Below are the code and all the weights of a small trained network. Each question names an input and a class and asks about switching units off, where a switched-off unit gives its printed mean instead of its output.

import numpy as np


def w(rows, s, z=0):
    codes = np.array(rows[::2]) - 128.0
    scale = np.full(codes.shape[1], s)
    scale[-1] = z or s
    return codes * scale


def f(y):
    return np.maximum(y, 0)


def log_softmax(a):
    a = a - a.max(-1, keepdims=True)
    return a - np.log(np.exp(a).sum(-1, keepdims=True))


def net(x, mask):
    res = np.array(x, float).reshape(1, 8) / 4 @ E
    y = f(res @ A[0][:, :-1].T + A[0][:, -1])
    res = res + np.where(mask, y, B[0][:, -1]) @ B[0][:, :-1]
    return log_softmax(res[-1] @ U[:, :-1].T + U[:, -1])


A, B = {}, {}
E = w([
[120,120,114,145,125],'x0',
[129,125,120,134,124],'x1',
[118,21,251,111,74],'x2',
[64,89,39,20,107],'x3',
[156,55,120,129,254],'x4',
[121,124,123,138,128],'x5',
[127,129,130,128,130],'x6',
[123,125,124,134,128],'x7',
],0.0096)
A[0] = w([
[74,112,53,39,184,168],'n1',
[146,35,207,101,84,184],'n2',
[95,225,66,132,140,254],'n3',
[143,72,116,115,227,193],'n4',
[81,160,187,121,10,186],'n5',
[147,86,115,166,225,181],'n6',
[161,104,84,132,201,139],'n7',
[140,49,89,74,164,178],'n8',
[108,2,161,150,111,162],'n9',
[168,165,157,193,188,165],'n10',
[143,233,125,164,169,194],'n11',
[109,137,132,86,25,206],'n12',
[111,154,191,93,70,135],'n13',
[116,185,58,112,128,191],'n14',
[161,205,171,168,72,196],'n15',
[219,175,190,206,132,251],'n16',
[178,140,228,233,102,203],'n17',
[174,146,163,153,201,178],'n18',
],0.0098,0.0065)
B[0] = w([
[115,161,127,67,205,219],'n1',
[71,50,172,143,107,239],'n2',
[180,211,95,93,121,226],'n3',
[168,129,174,90,185,215],'n4',
[76,103,97,144,40,224],'n5',
[232,102,159,122,184,211],'n6',
[157,127,128,143,212,186],'n7',
[114,120,181,62,189,198],'n8',
[82,84,211,93,123,219],'n9',
[210,73,129,184,101,205],'n10',
[212,133,48,144,101,204],'n11',
[61,98,49,89,58,208],'n12',
[117,112,114,136,94,181],'n13',
[118,212,127,105,128,198],'n14',
[108,153,96,208,52,202],'n15',
[161,148,116,254,115,252],'n16',
[101,121,142,238,94,254],'n17',
[194,93,144,182,150,201],'n18',
],0.0081,0.013)
U = w([
[155,206,73,155,81,159],'0',
[75,103,121,183,88,108],'1',
[112,199,45,37,96,253],'2',
[67,52,63,43,81,115],'3',
[229,103,90,134,166,120],'4',
[147,115,255,155,142,100],'5',
[137,196,142,62,220,115],'6',
[96,65,184,33,160,49],'7',
],0.0089,0.0021)

Each question gives the input, the list of numbers given to net, and the class t.
The units are the neurons (one row each of A and B). Each row of codes is followed by its name. A weight is (code - 128) times the scale printed after its matrix; where a second scale follows, it is the last column's (A, B and U).
mask holds one flag per neuron, in row order. A switched-off neuron (its flag False) gives its mean, the last column of its row in B, instead of its output. The means were averaged over made-up inputs and are rounded, as every weight is.
A unit's drop is (log p(t) with every unit on - log p(t) with that unit switched off) / (log p(t) with every unit on - log p(t) with every unit switched off).
The circuit of an input: a set's keep is (log p(t) with only the set's units on - log p(t) with every unit switched off) / (log p(t) with every unit on - log p(t) with every unit switched off). Starting from the 12 units with the biggest drops (on a tie, the unit counted first), units are removed one at a time, each time the one whose removal leaves the highest keep (on an exact tie, the one counted first), for as long as the keep stays at least 0.8.
circuit, biggest first: the units of the circuit, biggest drop first
k most important neurons: the k neurons with the biggest drops, biggest first
drop of u: that unit's drop, to one decimal
input [2,8,1,-8,-6,-2,1,0], class 1: circuit, biggest first : [n17, n5]
input [-7,5,6,6,-2,-7,0,-6], class 3: circuit, biggest first : [n12]
input [4,6,-1,-7,-1,-1,-3,-7], class 0: circuit, biggest first : [n2, n15]
input [4,-1,-2,-6,1,1,0,4], class 4: circuit, biggest first : [n10, n11]
input [5,-6,-1,-8,0,-1,7,5], class 0: 2 most important neurons : [n15, n17]
input [0,6,1,4,8,1,-1,-8], class 7: 2 most important neurons : [n3, n16]
input [0,-4,-3,-8,0,0,-6,6], class 0: 2 most important neurons : [n15, n17]
input [-4,-6,1,8,6,-7,1,-2], class 7: drop of n3 : 0.4
input [-7,-2,0,8,0,-7,-5,3], class 2: drop of n11 : -0.1
input [-1,6,-4,2,7,-1,-8,5], class 6: drop of n1 : 0.1
